[124 116 133 144 100 132]
133

[103 146 130 117 120 128 134]
134

[151 128 137 138]
138

[132 110 137 115 156]
137

[109 155 132 144 135 108]
144

[[105 120 115 114]
 [115 115 119 124]
 [125 136 141 118]]
136

[131 129 112 143 121 152]
143

[[158 143 132 141 151]
 [102 117 147 145 139]]
151

[105 145 119 121]
121

[[110 141 157 124]
 [152 100 110 126]]
152
---
[[108 110 153 102 119 128]
 [131 118 119 101 119 120]] Out: 128

[[115 124 136 135 129]
 [130 124 132 141 110]
 [114 129 131 117 154]] Out: 110

[[148 128 131 154 109 143 110]
 [153 128 131 112 127 129 119]
 [114 138 123 147 148 108 141]] Out: 119

[[125 107 122 129 122]
 [120 106 116 136 119]] Out: 122

[[123 128 133 121 128 138]
 [113 134 120 113 111 153]
 [123 136 122 116 111 144]] Out: 153

[[149 110 122 145 114 123 113]
 [151 104 129 128 149 107 150]
 [103 148 124 109 140 145 145]] Out: 150

[[136 127 120 126]
 [103 135 149 138]
 [101 135 144 127]] Out: 138

[[108 114 151 108]
 [152 110 141 154]
 [146 118 122 137]] Out: 154

[[147 150 108 111 143 137]
 [109 137 151 138 104 121]] Out: 137
---
139	136	127	122	138	128
129	129	130	131	130	125
117	120	139	151	122	115
yields 131

130	124	132	131	153	123
130	129	126	126	101	137
yields 126

114	121	128	137	151	117	113
110	114	120	128	146	122	123
128	123	123	127	135	124	126
yields 146

128	143	133	125	101
134	134	116	136	101
134	135	136	144	101
yields 116

132	108	135	129
135	109	143	101
yields 109

148	100	105	123
113	148	152	140
yields 148
---
[[148, 112, 113, 121, 108, 134, 134], [147, 131, 126, 128, 103, 136, 105], [125, 109, 146, 144, 117, 135, 138]] Out: 112
[[124, 119, 154, 108, 126, 131], [156, 127, 113, 133, 111, 128], [132, 134, 112, 136, 138, 128]] Out: 119
[[127, 130, 131, 127, 124], [129, 126, 127, 126, 132], [121, 140, 125, 132, 98]] Out: 130
[[142, 121, 137, 130], [139, 112, 123, 140], [114, 125, 102, 136]] Out: 121
[[142, 121, 129, 125, 123, 115, 104], [142, 114, 127, 127, 113, 130, 111], [136, 108, 122, 137, 114, 125, 131]] Out: 121
[[143, 122, 129, 122, 156], [117, 130, 127, 130, 116], [114, 138, 136, 128, 108]] Out: 122
[[139, 137, 137, 141], [150, 151, 148, 144], [126, 127, 124, 119]] Out: 137
[[144, 132, 131, 118, 134], [98, 142, 135, 123, 131], [129, 128, 137, 123, 137]] Out: 132
[[135, 146, 138, 144], [127, 106, 139, 108], [120, 143, 125, 119]] Out: 146
---
array([157, 125, 102, 148, 142, 109, 106]) | 148
array([140, 124, 151, 126, 132, 130, 127]) | 126
array([145, 126, 150, 126, 145, 135, 105]) | 126
array([131, 124, 153, 149, 145, 157, 139]) | 149
array([132, 143, 152, 142, 131, 120, 128]) | 142
array([128, 116, 117, 157, 107, 109, 143]) | 157
array([130, 133, 154, 153, 131, 126, 132]) | 153
array([146, 132, 107, 108, 139, 132, 102]) | 108
---
[[133, 108, 119, 122, 144],
 [122, 128, 124, 102, 115]]	144, 102

[[141, 124, 119, 121, 137, 114],
 [153, 132, 136, 127, 138, 134]]	153, 114

[103, 134, 138, 120]	138, 103

[121, 146, 126, 101, 132, 145]	146, 101

[126, 145, 137, 116, 148, 154]	154, 116

[111, 147, 112, 121, 142, 157]	157, 111

[149, 122, 137, 103, 130, 131]	149, 103

[[127, 138, 117, 131],
 [146, 107, 118, 104],
 [124, 102, 157, 146]]	157, 102
---
[[149 140 130 118]
 [146 150 120 110]] ⇒ 130

[[121 104 131 135 140]
 [124 108 136 132 143]
 [122 117 132 117 152]] ⇒ 131

[140 147 119 130 150 138 137] ⇒ 119

[150 144 144 111] ⇒ 144

[112 102 141 132] ⇒ 141

[124 149 148 128 137 138 122] ⇒ 148

[108 139 150 106 151] ⇒ 150
---
126,153,117,141 -> 126

148,106,110,134,114,135,139
136,127,122,131,121,141,137
-> 131

142,115,107,153
131,144,122,141
-> 131

130,131,130,137,152,142,116
120,121,133,126,105,140,116
-> 126

142,106,121,126,131,99 -> 121

142,106,121,147,126,123,133
147,135,108,131,116,150,142
111,148,144,136,136,113,134
-> 136
---
[142 127 128 100 109 146] Out: 109

[[126 108 113 129 113]
 [150 116 119 145 117]
 [114 116 116 118 120]] Out: 129

[138 150 125 158] Out: 125

[124 140 105 144 100] Out: 144

[143 128 104 109 139 107] Out: 139

[127 128 152 129 128 131] Out: 128

[156 131 121 109 141] Out: 109
---
[135  98 115 134 152 129 156] → 152
[121 133 110 138 130 105 125] → 130
[127 129 102 128 128 131 126] → 128
[133 120 141 121 101 108 131] → 101
[110 116 101 102 106 135 143] → 106
[114 106 124 156 129 155 131] → 129
[117 143 119  99 115 128 108] → 115
[122  99 108 108 105 120 123] → 105
[122 127 132 117 136 106 147] → 136
---
[[132 150 135 135 156 146 149]
 [105  99 129 127 133 134 126]
 [136 138 114 117 110 110 118]] Answer: 136

[[148 120 147 107 152 126]
 [118 122 148 124 136 137]] Answer: 118

[116 137 139 148 151 141] Answer: 116

[[109 107 130 126 126 141 122]
 [104 121 146 131 114 145 116]] Answer: 104

[136 146 151 112 128] Answer: 136

[122 152 119 126 124 127] Answer: 122

[[127 123 131 108 130 113 135]
 [132 128 143 131 127 129 130]
 [109 135 136 123 136 142 100]] Answer: 109

[117 137 129 155 114 122 151] Answer: 117
---
[[119, 119, 121, 125, 131, 123, 122, 152, 157, 134, 118, 108],
 [133, 119, 131, 125, 147, 106, 155, 147, 138, 132, 145, 130],
 [120, 119, 127, 122, 125, 112, 142, 143, 132, 138, 130, 117],
 [124, 119, 116, 126, 136, 110, 139, 157, 138, 150, 144, 128],
 [131, 119, 131, 121, 139, 101, 154, 145, 122, 131, 127, 109]] out 119

[[115, 126, 121, 127, 126, 127, 130, 146, 140, 124, 124, 137, 131, 112],
 [136, 122, 119, 135, 135, 132, 137, 129, 151, 130, 124, 124, 134, 134],
 [135, 125, 119, 135, 137, 133, 139, 131, 151, 129, 128, 126, 135, 133],
 [144, 121, 117, 136, 136, 131, 133, 124, 143, 130, 122, 121, 129, 140],
 [125, 138, 120, 130, 135, 126, 129, 144, 121, 123, 137, 138, 119, 114]] out 126

[[113, 144, 133, 113, 117, 113, 129, 118, 112],
 [143, 114, 147, 145, 137, 138, 118, 135, 138],
 [119, 133, 103, 119, 129, 126, 141, 128, 122],
 [129, 106, 135, 139, 114, 124, 100, 114, 124],
 [143, 115, 144, 146, 134, 139, 116, 135, 141],
 [127, 139, 132, 118, 139, 132, 143, 141, 135],
 [130, 130, 149, 134, 119, 121, 111, 117, 120],
 [135, 115, 117, 131, 147, 148, 140, 149, 151],
 [133, 122, 146, 137, 122, 123, 112, 121, 123]] out 144

[[119, 132, 139, 136, 106, 140, 114, 128, 131, 137, 133, 131, 127, 134],
 [128, 127, 130, 131, 152, 133, 129, 114, 118, 108, 136, 133, 130, 139],
 [144, 127, 144, 143, 128, 119, 145, 129, 120, 112, 129, 144, 126, 139],
 [123, 126, 140, 132, 120, 147, 120, 128, 139, 125, 130, 141, 133, 132],
 [132, 134, 132, 115, 136, 143, 141, 139, 123, 138, 130, 130, 133, 130],
 [116, 136, 130, 139, 113, 131, 114, 125, 117, 140, 140, 116, 122, 141],
 [129, 128, 136, 129, 131, 143, 114, 126, 141, 121, 127, 146, 128, 124]] out 132

[[115, 119, 132, 119, 141, 142, 141, 137, 120],
 [132, 119, 142, 141, 118, 116, 128, 120, 119],
 [112, 116, 131, 123, 149, 141, 140, 138, 122],
 [108, 126, 124, 112, 142, 147, 137, 150, 130],
 [130, 119, 141, 143, 121, 118, 132, 117, 118],
 [128, 121, 141, 141, 118, 117, 136, 123, 117],
 [121, 116, 134, 122, 141, 131, 144, 135, 123],
 [119, 113, 136, 119, 142, 134, 144, 134, 123],
 [149, 146, 114, 119, 122, 116, 105, 123, 144]] out 119
